Below is a small trained network, with its code and all its weights. Each question gives an input and a class and asks what happens when units are switched off, that is, made to give their printed mean instead of their output.

import numpy as np


def w(rows, s, z=0):
    codes = np.array(rows[::2]) - 128.0
    scale = np.full(codes.shape[1], s)
    scale[-1] = z or s
    return codes * scale


def f(y):
    return y / 2 * (1 + np.tanh(0.7978845608 * (y + 0.044715 * y**3)))


def log_softmax(a):
    a = a - a.max(-1, keepdims=True)
    return a - np.log(np.exp(a).sum(-1, keepdims=True))


def net(x, mask):
    res = np.array(x, float).reshape(1, 8) / 4 @ E
    y = f(res @ A[0][:, :-1].T + A[0][:, -1])
    res = res + np.where(mask, y, B[0][:, -1]) @ B[0][:, :-1]
    return log_softmax(res[-1] @ U[:, :-1].T + U[:, -1])


A, B = {}, {}
E = w([
[190,87,120],'x0',
[124,99,178],'x1',
[86,187,181],'x2',
[193,183,11],'x3',
[118,175,132],'x4',
[149,254,171],'x5',
[8,107,143],'x6',
[84,99,123],'x7',
],0.0081)
A[0] = w([
[129,132,168,59],'n0',
[86,95,139,95],'n1',
[147,146,193,222],'n2',
[138,137,199,77],'n3',
[31,60,134,100],'n4',
[119,149,196,91],'n5',
[162,145,232,188],'n6',
[119,158,220,75],'n7',
[39,70,171,56],'n8',
[185,64,90,173],'n9',
[30,130,115,254],'n10',
[163,89,79,100],'n11',
[11,186,126,157],'n12',
],0.012,0.0063)
B[0] = w([
[148,164,169,130],'n0',
[149,51,137,161],'n1',
[11,83,154,209],'n2',
[106,176,128,159],'n3',
[132,1,95,229],'n4',
[110,187,205,171],'n5',
[20,142,129,223],'n6',
[85,172,104,190],'n7',
[179,4,65,215],'n8',
[69,228,100,219],'n9',
[41,95,131,254],'n10',
[128,252,78,173],'n11',
[85,118,203,233],'n12',
],0.0065,0.0091)
U = w([
[244,210,47,118],'0',
[118,48,123,231],'1',
[245,83,232,3],'2',
[2,160,190,197],'3',
],0.0068,0.011)

Each question gives the input, the list of numbers given to net, and the class t.
The units are the neurons (one row each of A and B). Each row of codes is followed by its name. A weight is (code - 128) times the scale printed after its matrix; where a second scale follows, it is the last column's (A, B and U).
mask holds one flag per neuron, in row order. A switched-off neuron (its flag False) gives its mean, the last column of its row in B, instead of its output. The means were averaged over made-up inputs and are rounded, as every weight is.
A unit's drop is (log p(t) with every unit on - log p(t) with that unit switched off) / (log p(t) with every unit on - log p(t) with every unit switched off).
most important unit: the unit with the biggest drop
k most important neurons: the k neurons with the biggest drops, biggest first
drop when u is switched off: that unit's drop, to one decimal
input [-5,-3,0,6,2,-2,-2,7], class 0: most important unit -> n2
input [-4,6,-5,4,4,3,1,-6], class 0: 2 most important neurons -> n10, n12
input [3,-7,-7,4,5,8,4,6], class 0: 2 most important neurons -> n2, n6
input [-5,0,-8,-7,7,1,6,3], class 1: 2 most important neurons -> n8, n4
input [2,-5,-7,-3,-5,7,-6,8], class 0: 2 most important neurons -> n10, n12
input [1,5,1,-7,-1,-4,0,-3], class 1: 2 most important neurons -> n8, n4
input [7,-7,-1,-8,-8,1,-6,-3], class 3: drop when n9 is switched off -> 0.2
input [-1,-1,-2,-8,1,-2,7,-1], class 1: drop when n8 is switched off -> 0.3
input [2,-4,-1,0,3,-4,7,0], class 1: drop when n4 is switched off -> 0.1
input [3,3,-4,3,-7,-6,0,1], class 0: drop when n11 is switched off -> 0.2
